Below is a small trained network, with its code and all its weights. Each question gives an input and a class and asks what happens when units are switched off, that is, made to give their printed mean instead of their output.

import numpy as np


def w(rows, s, z=0):
    codes = np.array(rows[::2]) - 128.0
    scale = np.full(codes.shape[1], s)
    scale[-1] = z or s
    return codes * scale


def norm(h):
    return h / np.sqrt((h * h).mean(-1, keepdims=True) + 1e-5)


def f(y):
    return np.maximum(y, 0)


def log_softmax(a):
    a = a - a.max(-1, keepdims=True)
    return a - np.log(np.exp(a).sum(-1, keepdims=True))


def net(x, mask):
    res = np.array(x, float).reshape(1, 3) / 4 @ E
    u = 0
    for l in range(4):
        y = f(norm(res) @ A[l][:, :-1].T + A[l][:, -1])
        res = res + np.where(mask[u : u + 3], y, B[l][:, -1]) @ B[l][:, :-1]
        u += 3
    return log_softmax(norm(res)[-1] @ U[:, :-1].T + U[:, -1])


A, B = {}, {}
E = w([
[112,227,119,7],'x0',
[172,85,248,62],'x1',
[252,183,70,90],'x2',
],0.003)
A[0] = w([
[149,182,20,177,64],'0.n1',
[136,222,101,85,72],'0.n2',
[255,52,185,150,4],'0.n3',
],0.0061,0.0022)
B[0] = w([
[31,202,19,216,251],'0.n1',
[157,164,221,23,232],'0.n2',
[155,13,2,45,230],'0.n3',
],0.0045,0.0029)
A[1] = w([
[173,154,140,35,97],'1.n1',
[255,149,59,111,45],'1.n2',
[132,101,237,107,2],'1.n3',
],0.0072,0.0024)
B[1] = w([
[212,95,191,184,254],'1.n1',
[3,122,123,99,233],'1.n2',
[32,204,12,118,175],'1.n3',
],0.0058,0.003)
A[2] = w([
[132,128,153,160,8],'2.n1',
[245,152,31,108,18],'2.n2',
[97,27,112,255,89],'2.n3',
],0.004,0.0012)
B[2] = w([
[164,181,156,81,129],'2.n1',
[57,113,140,138,157],'2.n2',
[216,2,174,53,253],'2.n3',
],0.0066,0.0027)
A[3] = w([
[157,2,129,94,87],'3.n1',
[34,79,175,146,2],'3.n2',
[131,66,101,230,185],'3.n3',
],0.0096,0.002)
B[3] = w([
[2,31,245,84,254],'3.n1',
[4,174,53,162,168],'3.n2',
[202,96,191,125,204],'3.n3',
],0.008,0.0073)
U = w([
[83,53,196,105,187],'0',
[213,177,198,29,115],'1',
[55,196,19,152,160],'2',
[189,136,110,153,2],'3',
[248,98,64,229,109],'4',
],0.013,0.0083)

Each question gives the input, the list of numbers given to net, and the class t.
The units are the neurons (one row each of A and B). Each row of codes is followed by its name. A weight is (code - 128) times the scale printed after its matrix; where a second scale follows, it is the last column's (A, B and U).
mask holds one flag per neuron, layer by layer. A switched-off neuron (its flag False) gives its mean, the last column of its row in B, instead of its output. The means were averaged over made-up inputs and are rounded, as every weight is.
A unit's drop is (log p(t) with every unit on - log p(t) with that unit switched off) / (log p(t) with every unit on - log p(t) with every unit switched off).
The circuit of an input: a set's keep is (log p(t) with only the set's units on - log p(t) with every unit switched off) / (log p(t) with every unit on - log p(t) with every unit switched off). Starting from all 12 units, units are removed one at a time, each time the one whose removal leaves the highest keep (on an exact tie, the one counted first), for as long as the keep stays at least 0.8.
units of the circuit, in order: the units of the circuit, biggest drop first
unit that matters most: the unit with the biggest drop
top k neurons: the k neurons with the biggest drops, biggest first
top k neurons in layer l: the k neurons of layer l with the biggest drops, biggest first
drop when u is switched off: that unit's drop, to one decimal
input [-1,8,-7], class 2: top 4 neurons : 1.n3; 3.n2; 1.n1; 2.n3
input [5,-3,-1], class 1: units of the circuit, in order : 3.n1; 3.n2
input [-6,-7,3], class 4: unit that matters most : 0.n1
input [-2,-8,-1], class 4: units of the circuit, in order : 3.n1; 3.n3
input [7,7,4], class 1: units of the circuit, in order : 3.n1; 2.n3
input [7,-3,-4], class 1: units of the circuit, in order : 3.n1; 1.n2; 3.n2
input [-5,-7,5], class 4: top 3 neurons : 3.n1; 0.n1; 3.n3
input [2,0,1], class 1: top 3 neurons : 3.n1; 0.n3; 2.n3
input [4,5,4], class 1: units of the circuit, in order : 3.n1; 2.n3
input [8,-3,-4], class 1: units of the circuit, in order : 3.n1; 3.n2; 1.n2
input [-4,-5,1], class 4: top 2 neurons in layer 0 : 0.n1; 0.n3
input [7,-6,6], class 2: top 2 neurons : 0.n1; 3.n1
input [-1,-6,0], class 4: units of the circuit, in order : 3.n1; 3.n3
input [4,2,-8], class 2: unit that matters most : 3.n1
input [4,-3,1], class 2: top 2 neurons : 0.n1; 3.n3
input [5,-1,2], class 1: top 2 neurons : 3.n1; 0.n2
input [-3,-7,4], class 4: top 2 neurons : 3.n1; 3.n3
input [6,0,-3], class 1: top 2 neurons : 3.n1; 2.n3
input [5,5,-6], class 2: top 2 neurons : 3.n1; 1.n3
input [3,-1,-1], class 1: top neuron in layer 2 : 2.n3
input [1,6,-7], class 2: top 2 neurons : 1.n3; 3.n1
input [-3,-5,5], class 4: top 2 neurons : 3.n1; 3.n3
input [6,3,-3], class 1: top 2 neurons in layer 1 : 1.n2; 1.n1
input [5,2,-7], class 2: drop when 3.n1 is switched off : 0.2
input [3,0,-5], class 2: drop when 1.n2 is switched off : 0.0
input [-1,-8,2], class 4: drop when 3.n2 is switched off : 0.2
input [-6,-8,6], class 4: units of the circuit, in order : 3.n1
input [8,3,-2], class 1: drop when 3.n1 is switched off : 0.6
